(in the rows, 128 means zero)
Each row is followed by its class.
[114  86 138 110 128 130 106  80 113 140 126 138 139 112 106 165 164 107
 114 140  87 161  91 136  95 178  89 116 136 131 112 121 117 135 172  93
 104 122 103 113 115 131]  Z_494
[124  72 136 123 162 145 123 182 155 121 145 158 118 125 147 115  66 104
 127  67  87 110 116 113 129 129 101  72 152 126 111 175 145 149 123  98
 109 122 101 123 113 119]  Z_78
[128  65 139 129 141 157  88 181 152 163 126 115 151 132 138 115 111 110
 104 164 121 127 111 131 129 178 152  91 118 125 125 111 132 152 121  83
 100 129 118 123 114 133]  Z_242
[157  88 124 127 137 159 110 101  90 134 114 115 133 125 146 163 119 121
 145 129  88 133 130 119 133 139 194 145 133 141  91 126 143 144 156 121
  84 138 122 135 133 165]  Z_576
[123  95 155 145 153 128 118 125 122 136 131 116 141 109 129 129 197 120
 106 114 104 126 112 136  95 103 128  95 122 116 141 120 131 116 113 147
  93 118 112 131 143  72]  Z_370
[112  88 117 160 142 116 108 121 148 129 178 101 137 102 135 126 182 142
  98 129 111 124 100 124  99 142 121  70 132 119 116  94 147 122 128 142
  94 135 106 147 124  72]  Z_41
[130 122 136 127 144 120  99 136 158 124 121 116 153 125 125 140 140 115
 125 123  93 131 106 158 156 118 114 137 118 159 107  99 110 111 143 125
 119 143  99 109 108 102]  Z_127
[137 106 148 153 119 140 126 114 117 132 144 143 164 104 106 135 155 123
 126 133 102 143 116 116 133 167 128 104 134 128  83 103 115 152 142 115
 124 144 100 124 119 156]  Z_130
[126  92 133 122 119 126 122 133 110 110 160  99 151 160 142 133  89 127
 115  98 102 103 145 148  98 129 132 119 149 147  82 149 144 136 171 102
 132 111 118 149 127 130]  Z_130
[103 146 155 145 145 115 126 110 124 129 140  93 141  99 118 115 132 139
 119  99 107 145 122 127 105 135  87  64 126 125 113 120 140 110 136 110
 123 139  92 111 127  99]  Z_41
[103 120 109 142 137 107  90 106 132 153 137 100 176  93 132 117 169 136
 136 135 102 120 152 143  96 149  98 117 119 130 112 122 145 109 158 129
 127 126 108 117 135  97]  Z_242
[114 139 117 143 155  88 105 216 136 150 119  89 219 124 136 119 168 149
 124 193 113 131 140 130 130 172 119 153 138 155 128 123 133 144 138 145
 148 151 101 113 114 138]  Z_370
[110 111 148 161 117 137 134 174  92 143 154 114 146 117 145 108 106 130
 146 141  88 107 173 133 107 173 135 110 153 113  90 180 132 117 142 149
 110 150 117 137 119 139]  Z_717
[129   4 113 138 152 123 119 166 124  86 116 126 172 138 131 117 108 163
 126 137  95  79 132 120 112 168 167  97 139 139  90 128 153 144 139 149
 109 127 117 135 139 134]  Z_41
[126 116 127 145 117 124 122 104 126 114 131 119 160 124  83 135 187 126
  99 124 105 143 124 119 123 123 113 108 125 141  93  97 123 135 183 113
 115 141 111 112 126 103]  Z_494
[105  60 146 122 149 138 132 143 155 120 137  95 129 115 128 117 111 123
 159 114 106  97 136 135 101 117 147  87 158 130  79 136 144 120 142 133
 113  94 128 143 124 106]  Z_652
[105 117 139 131 135 123 125 116 156 124 140 121 139 134 109 153 169 136
 133 136 119 122 131 132 112 123 102 120 153 143  94  84 140 113 153 128
  91 124 113 133 131  95]  Z_535
[107  80 139 125 141 149 109 142 132 141 117 130 146 110 129 160  87 108
 123  90  73 122 147 134 157 130 131 130 139 144  91 120 123 131 161 127
  98 102 122 108  95 148]  Z_699
[117  54 131 128 111 123 128 139 120 115 131 119 156 119 154 161 122 125
 151 112 103 118 140 111  91 130 148 116 148 130  71 125 134 159 161  96
 117 123 129 142 136 167]  Z_576
[107 120 129 144 137 107  95 170 155 138 124 115 181 118 130 124 150 150
 133 150  93 151 131 136 131 167  90 142 132 128 128 130 124 127 133 149
 125 124 108 117 102 128]  Z_652
[118 122 117 143 121 110 115 103 107 137 188 133 167 125 131 119 167 123
 121 138 103 141 109 154 100 134 106 110 135 132 138 133 120 123 137 143
 141 121 111 101 107  95]  Z_242
[135 110 139 128 112 124 128 109 119 116 145 112 129  99 120 136 139 112
 129 129  92 141 124 107 142 136 117 127 131 122 142 127 139 127 179 141
 115 130 128 135 132 121]  Z_127
[128 111 114 131 141 106  93 127 114 132 126 106 147 128  77 128 174 156
 145 123  80 159 121 137 148 139  88 110 136 134 112 123 137 111 126 156
 105 121 119 120  93  78]  Z_652
[121  56 129 129 129 130 124 159 137 105 145 141 103 149 134 144 125 138
 130 114  90 119 118 142 124 148  96 108 140 158 105 124 136 136 139 101
  80 138 110 145 114 126]  Z_242
[120  50 143 131 143 125 132 141 118 101 166 155 131 138 144 138  79 152
 127 103  82  79 134 139 132 151 123  99 165 141 138 187 154 129 146 147
 118 101 106 147 120 143]  Z_699
[114 110 147 152 119 135  89 121 149 141 138 100 159 105  98 105 158 112
 133 132  86 150 103 154 125 134  93  81 130 127 103 127 126 127 152  70
 112 151 106 106 107  86]  Z_576
[106  90 111 118 142 105 104 130 120 131 132  94 194 121 111 109 191 126
 152 161 113 122 109 129  92 170  80 133 114 121 107 108 119 127 168 170
 116 136 110 106 125  97]  Z_717
[113 111 128 141 121 116  99 154 158 162 154 113 140 142 123 151 135 148
 123 153 105 171 126 141 107 161 139 100 148 116 105 186 134 135 122 127
 137 181 114 135 125 110]  Z_78
[134  56 134 115 124 155 104 149 110 139 155 108 133 118 150 147 113 102
 147 148 106  95 159 116 118 125 144 110 142 138 108 125 121 145 121 137
 121 128 108 125 127 150]  Z_652
[100 101 130 117 121 135 124 131 152 140 152 115 146 123 116 107 144 110
 127 111 116 128 106 126 111 141  58 103 132 133 135 110 119 142 154 149
 122 125 131 116 104  87]  Z_127
[ 97  70 129 124 140 151 115 168 166 131 123 127 148 136 128 130  79 105
 137 140 104  83 157 136  95 132 117 134 153 132  85 136 118 158 117 119
 110 118 117 127 129 120]  Z_535
[121 128 148 124 134 128 116 115 120 149 140 119 170 106 123 115 159 105
 121 129  98 138 110 127 108 139  81  82 131 104 119 134 118 128 143  90
  95 131 111 109 116 105]  Z_78
[125 126 132 134 139 112 128 154 117 105 123 121 161 126 120 150 166 138
 117 105 103 152 124 109 140 138  89 141 127 145 125  87 132 126 155 153
 121 153 107 117 125 122]  Z_41
[ 96  83 122 132 115 125 108 128 142 149 134 110 151 110 124 144 144 101
 134 136  92 171  92 119  95 156  93  95 137 106 129 126 102 144 178 139
 110 145 134 121 118  91]  Z_652
[114  68 119 133 133 136 138 144 129 112 144 129 132 156 135 142 109 119
 137 132  73  96 150 139  88 133 106 136 169 140  93 163 135 135 181 148
 106 126 124 137 125 123]  Z_370
[142 119 100 122 136 126 152 131 124 119 116 112 141 129  91 125 166 136
 129 116 116 106 126 116 114 120  94 109 144 144 124  99 137 142 154 151
 149 154 122 136 120 100]  Z_370
[154 137 115 128 150 108 111 111 109 135 145  91 151 119 100 115 172 164
 150 151 118 101 128 143 142 140 119  98 114 129  99 138 138 114 114 112
 127 144  92 131 107 113]  Z_717
[159  92 127 147 129 162 126 158 109 137 109 143 118 139 146 142  82 137
 149 131  97  99 156 127 139 173 173 120 129 135  86 149 118 137 103 134
 117 164 119 145 113 171]  Z_127
[104  76  97 131 120 124  99 104 128 149 120 107 153 111 110 128 150 133
 158 147 134 155 100 113  86 173 113  97 118 106 100  93 128 153 135 128
 122 134 147 113 135 107]  Z_576
[107  63  86 131 166 122 127 161 169 133 134 116 128 115 151 160 103 162
 130 127 111 104 114 144 108 182 148 100 144 157 115 155 156 139 162 111
 143 171 106 141 130 110]  Z_717
[119 103 111 126 124 102 101  92 137 133 130 110 143 127 118 155 176 147
 139 160 105 139 115 128  98 137 124 110 137 149 144 136 136 130 169 141
 125 154  97 123 129 106]  Z_535
[140  93 150 128 126 161  97 112 163 129 112 118 126 148 154 152 120 131
 126  68  87 120 146 155 132  79 154 109 137 154 100 126 150 102 152 120
 109 117 102 118  96 153]  Z_699
[128 124 106 133 128 124  96 140 141 162 114 114 167 126 127 131 165 133
 133 157 119 123 131 144 133 145  93 151 117 122 114 113 118 129 134 148
 122 159 131 135 123 111]  Z_370
[125 111 114 141 124  91  90 114 124 150 104 115 165 139 119 173 129 147
 113 111  97 177  95 101 136 136 120  98 121 138 148 119 119 163 147 130
 121 132 117 118 120 113]  Z_127
[131  70 123 127 152 125 135 124 134 127 136 119 162 108 123 162 180 136
 129 146 115 145  92 107  92 174 148  89 137 117 104 116 146 154 157  79
 117 136 110 124 132 135]  Z_717
[113  96 149 133 127 105 114 123 184 106 146  96 172 108  99 134 133 118
  96 118  79 155 106 136 106  98 121  98 148 108 106 130 136 146 163  99
 129 108 104 123 136  93]  Z_130
[114  70 123 132 147 142 127 114  97 124 173 119 151 119 137 145 145 115
 157 126 127  95 128 126  87 170  97 122 131 125 100 128 132 135 136 123
 139 124 127 138 147 112]  Z_41
[ 84  66 113 142 159  95 126 154 120 108 127 126 154 122 129 122  87 169
 127  85  97  94 144 143 100 159 110 118 128 151  91 177 137 154 105 117
 126 106 116 139 138 106]  Z_78
[118  30 115 148 128 129 104 162 137 133 153 122 140 129 145 158 117 127
 118 176  98 127 117 128 121 174 207 108 144 139  78 126 126 144 146 132
  97 140 125 133 122 136]  Z_78
[113  68 129 161 137 152 124 110 104 121 100 121 106 125 111 137 136 120
 138 108  81 109 144 138  88 165 141 130 146 159  69 115 146 121 165 138
 108 126 118 148 134 121]  Z_370
[131  82 115 142 140 131  81 142 134 158 144 142 148 145 131 141 138 130
 119 118 123 146  89 103 137 170 115 100 126 114 124 115 140 152 130 150
 105 135 108 131 119 114]  Z_717
[121 105 128 126 119 121 111 115 170 133 109 108 139 119 128 130 171 129
 120 129  73 162 123 140 110 121 135 113 128 126 131 154 135 103 196 143
 100 142 129 112 101 101]  Z_127
[135  21 121 147 104 150 138 134  95 103 126 135 111 127 128 141  96 127
 127 137  87  93 143 128 112 160 195 108 131 149 108 135 111 143 143 162
 125 149 134 135 129 137]  Z_127
[125 124 134 148 127 129 113 133 102 141 162 120 204 133 137 119 176 134
 148 154 119 112 151 135 106 144 132 138 146 129 111 134 137 124 134 154
 125 131 118 122 130 116]  Z_535
[ 99 101 111 154 108 111 135 130 151 126 145 111 159 102 139 150 166 133
 132 144  94 137 126 130  83 139  95  96 150 121 126 111 123 125 167 128
 111 158 141 126 135  81]  Z_127
[130  62  94 129 173 139 101 166 145 105 152 100 132 119 125 137 108 132
 138 129  99 111 126 135 152 161 151 135 132 165  58  90 152 133 134 122
 111 123 106 128 115 118]  Z_652
[ 91  94  98 157 134 128 104  91 138 145 140 100 144 110 123 134 144 118
 135 130 107 128 129 139  69 144 129 107 126 130  76 134 125 141 157 115
 125 144 114 114 140  87]  Z_717
[129  84 169 146 149 166 134 117 112 115 147 103 125 132 131 128 132 108
 113 100  94 100 123 144 112 134 164 117 127 133 109 139 141 109 174 136
  93 120 104 142 138 101]  Z_717
[111  90 121 123 130 107 108 126 149 127 112 127 129  89 108 157 159 140
 130  95  65 130 141 136 142 139  79 131 133 155 106 115 134 113 158 139
 112 135 107 131 101 110]  Z_127
[129  86 163 116 132 155 158 143 114 102 129 139 109 122 134 141 115 129
 129 135  94  97 147 127 118 155 128 117 139 136 135 132 133 113 158 126
  89 129 108 128 119 149]  Z_535
[117 140 164 156 156 138 134  94 109 144 135 113 178 112 107 134 187 131
 136 147 134 129 113 126 124 173 124 136 119 125 126 117 135 128 158  94
 119  96 119 125 136 123]  Z_717
[131  58 158 134 143 152 101 191 153 131 144 115 121 126 139 126  93  95
 105 133 114 125 113 117 138 154 182  96 120 112  90 141 130 139 139 107
 104 117 111 140 123 137]  Z_494
[131 103 151 156 130 129 100 110 153 143 144 127 159 106 154 119 140 136
 109 139 105 158  94 133 150 135 176  68 125 122 138 144 136 112 178 109
 108 129 108 109 111 126]  Z_652
[138  61 150 130 141 155 137 134 116 103 121 118 108 133 141 152 132 142
 154 105  92 105 135 143 110 143 146 110 130 160 115 170 141 116 157 113
 117 146 103 140 130 142]  Z_494
[117 117 113 122 136 117 118 120 148 156 133 133 185 138 121 165 159 130
 123 180 103 161  93 133 124 178 119 159 138 119 131 113 100 140 163 194
 113 155 132 117 121 109]  Z_127
[129 102 103 126 143 108 132 157 125 108 136 150 115 112 119 121 146 113
 125  80 114 102 110 118 135 110  95 101 135 152 126  97 121 135 106 146
 132 126 122 133 112  77]  Z_127
[122 137 128 122 132  91 125 117 142 120 141 135 171 132 123 127 176 152
 101 129  93 129 119 150 158 110 101 143 120 150 131 133 111 111 176 168
  96 140 115 117 105  97]  Z_127
[111  77 136 110 119  94  96 143 134 130 104 130 151 114 112 155 165 127
 133  78  87 164 111 118 100 133  75  97 140 124 111  90 129 121 138 156
 130 109 108 121 109 113]  Z_130
[132  89 144 129 121 140  90 104 144 164 128 129 179 146 144 155 168 131
  95 148 128 144  90 137 124 126 146 110 146 155 156 118 129 164 132  99
 127 148 111 128 121 135]  Z_41
[133  84 101 140 151 130 123 153  90  84 159 136 119 140 131  95 133 140
 132 102 131 116 100 129 129 171 114 140 118 170 129 134 155 145 119 138
 130 124 119 134 132 108]  Z_494
[109  96 151 119 122 114 110 124 159 159 128 115 137 100 105 174 162 101
 132 177  90 171 134  93 104 149 124  98 144 106 122 127 124 137 192 140
 116 148  98 115 139 142]  Z_242
[137 112 118 105 121 127 111  99 129 124 114  91 147 140 103 150 130 120
 136 134  86 132 119 125  99 140  77 121 137 142 126 116 122 150 180 120
 131 142  97 125 120 132]  Z_130
[ 96 126 157 128 127 111 128 147 188 138 138 129 153 121 109 121 149 100
  85 114 110 153 108 121 148  89 116 100 134 119 148 140 105 128 209 124
 123  96 131 113  97  87]  Z_652
[145  93 139 121 157 161 137 113 130 125 144 125 143 132 139 142 149 112
 147 119  82 133 116 132  88 139 137  99 129 117 104 160 122 128 164 111
 100 114 109 105 101 140]  Z_130
[102  97 148 142 136 111 104 143 139 116 164  98 183 156 133 117 149 131
 137 121 122 142  95 151 104 133  93  95 113 116 116 150 117 125 148 128
 112 141 120 113 142  83]  Z_699
[106  93 112 131 144 105 101 156 154 126 141 112 162 112 145 150 169 124
 151  97 131 156 100 126 120 142  83 123  85 109 100 135 119 130 155  78
 123 119 141 122 127  97]  Z_494
[118 130 125 146 112 116 119 116 152 141 135 125 144 114 103 133 123 169
 110 172 110 134 144 133 129 138  93  68 137 123 113 128 124 145  97  59
 112 152 108 104 115 134]  Z_78
[125 101 151 127 121 135 139 147 118 124 122 122 117 180 124 136 119 129
 128  85 129 113 139 124 133 127 130 111 131 160 130 140 144 116 209 127
 124 128 137 153 130 116]  Z_242
[144  92 138 144 110 108 148 142 120  82 133 141 143 134 109 142 182 135
 111 109  95 151 107  92 107 150  98  77 123 130 132 129 122 150 200  93
 124 154 101 128 124 139]  Z_130
[ 99  58 130 107 128 167 113 146 149 153 136  86 122 142 137 164  92 120
 119 156  79 148 133 148  79 171 138 104 175 147 110 146 142 134 181 139
  99 181 117 129 133 111]  Z_652
[111 107 122 135 121 124 135 121 124 117 160 119 146 133 103 132 146 122
 153 128 101 133 133 122 102 140  72 125 138 136 110 111 121 140 156 162
 136 136 110 113 125 115]  Z_242
[107  80 127 133 145 101 104 144 141 131 128 127 175 101 118 104 150 109
 112 147  95 107 124 137 114 121 147  98 144 127 112 160 121 131 150 134
 133 133 116 122 128  88]  Z_41
[129  40 125  85 141 148 121 153 170 118  98 145 120 154 143 153  89 126
 110  89 113 112 117 130 118 141 150 146 135 138 138 133 144 136 174 179
 133 121 132 151 136 131]  Z_130
[129  88 147 142 123 166 142 129  98 105 158 102 121 153 112 161  70 127
 147 118  76 104 174 138 131 130 128 143 158 163  84 165 131 146 150 126
 134 157 108 134 130 147]  Z_41
[117 138 149 150 143 136 129 117 121 165 153  76 172 111 105 122 182 128
 116 187 120 136 120 140 107 148 168  80 127 126 108 135 113 130 135 103
 108 153 117 115 123  92]  Z_78
[119  93 189 134 134 135 136 107 118 120 177 117 105 110 122 133 149 120
 135  92 107 118 135 121 120 111 113  74 133 125 109 151 146 113 129  74
 102  66 107 132 111 130]  Z_78
[134 127 128 106 140 112 137 139 164 117 159 115 147 126  95 133 180 141
  97 181 133 128  98 142 140 130 133 116 133 128 139 100 127 123 140 124
 117 145 113 126 114  90]  Z_535
